Here is a tiny trained network, its code and every weight. The questions are about switching its units off for an input and a class, where a switched-off unit gives its printed mean instead of its output.

import numpy as np


def w(rows, s, z=0):
    codes = np.array(rows[::2]) - 128.0
    scale = np.full(codes.shape[1], s)
    scale[-1] = z or s
    return codes * scale


def f(y):
    return np.maximum(y, 0)


def log_softmax(a):
    a = a - a.max(-1, keepdims=True)
    return a - np.log(np.exp(a).sum(-1, keepdims=True))


def net(x, mask):
    res = np.array(x, float).reshape(1, 3) / 4 @ E
    y = f(res @ A[0][:, :-1].T + A[0][:, -1])
    res = res + np.where(mask, y, B[0][:, -1]) @ B[0][:, :-1]
    return log_softmax(res[-1] @ U[:, :-1].T + U[:, -1])


A, B = {}, {}
E = w([
[102,184,178,250,104],'x0',
[65,69,160,115,209],'x1',
[207,100,144,137,173],'x2',
],0.015)
A[0] = w([
[112,184,157,140,146,122],'n0',
[70,160,125,104,71,177],'n1',
[67,117,79,45,151,141],'n2',
[83,79,90,85,117,162],'n3',
[157,106,91,45,134,253],'n4',
[123,121,166,174,227,182],'n5',
[219,156,166,91,142,194],'n6',
[247,179,127,110,137,141],'n7',
[222,185,119,128,93,190],'n8',
[49,139,157,109,72,193],'n9',
[86,46,104,80,151,149],'n10',
[158,203,116,196,81,201],'n11',
[214,108,110,115,48,178],'n12',
[187,69,166,121,222,232],'n13',
[155,217,133,174,76,174],'n14',
[121,188,142,183,78,113],'n15',
[108,112,122,113,181,130],'n16',
[123,124,232,160,125,174],'n17',
],0.015,0.0047)
B[0] = w([
[169,154,87,151,106,171],'n0',
[154,208,183,118,139,198],'n1',
[121,156,161,51,183,221],'n2',
[95,160,147,67,202,197],'n3',
[159,71,149,84,167,233],'n4',
[132,135,58,184,127,197],'n5',
[111,79,204,155,101,187],'n6',
[185,112,206,173,94,201],'n7',
[152,98,194,116,56,217],'n8',
[187,214,150,109,166,205],'n9',
[118,127,65,76,207,220],'n10',
[49,164,128,118,4,249],'n11',
[157,120,223,97,80,206],'n12',
[82,33,86,159,94,225],'n13',
[83,149,125,67,30,243],'n14',
[75,200,146,164,87,228],'n15',
[164,89,99,144,154,175],'n16',
[128,132,111,197,124,193],'n17',
],0.011,0.019)
U = w([
[163,186,59,115,158,110],'0',
[104,30,100,55,205,10],'1',
[167,67,200,98,80,145],'2',
[155,239,185,176,176,70],'3',
[86,52,72,201,140,254],'4',
[40,252,118,112,71,86],'5',
[100,187,127,42,214,207],'6',
],0.011,0.003)

Each question gives the input, the list of numbers given to net, and the class t.
The units are the neurons (one row each of A and B). Each row of codes is followed by its name. A weight is (code - 128) times the scale printed after its matrix; where a second scale follows, it is the last column's (A, B and U).
mask holds one flag per neuron, in row order. A switched-off neuron (its flag False) gives its mean, the last column of its row in B, instead of its output. The means were averaged over made-up inputs and are rounded, as every weight is.
A unit's drop is (log p(t) with every unit on - log p(t) with that unit switched off) / (log p(t) with every unit on - log p(t) with every unit switched off).
The circuit of an input: a set's keep is (log p(t) with only the set's units on - log p(t) with every unit switched off) / (log p(t) with every unit on - log p(t) with every unit switched off). Starting from the 12 units with the biggest drops (on a tie, the unit counted first), units are removed one at a time, each time the one whose removal leaves the highest keep (on an exact tie, the one counted first), for as long as the keep stays at least 0.8.
circuit, biggest first: the units of the circuit, biggest drop first
most important unit: the unit with the biggest drop
k most important neurons: the k neurons with the biggest drops, biggest first
drop of u: that unit's drop, to one decimal
input [-2,-4,-3], class 2: most important unit -> n15
input [3,4,-6], class 3: 3 most important neurons -> [n11; n14; n9]
input [2,4,-4], class 3: circuit, biggest first -> [n11; n14]
input [2,-5,4], class 2: 2 most important neurons -> [n7; n8]
input [-7,-1,-3], class 6: 3 most important neurons -> [n2; n13; n3]
input [-6,5,-5], class 6: 2 most important neurons -> [n2; n3]
input [-5,0,6], class 1: 3 most important neurons -> [n11; n10; n13]
input [2,8,-3], class 6: 2 most important neurons -> [n9; n4]
input [2,-8,4], class 2: drop of n8 -> 1.0
input [1,-4,2], class 2: drop of n7 -> 0.2
input [-1,2,6], class 4: drop of n12 -> 0.0
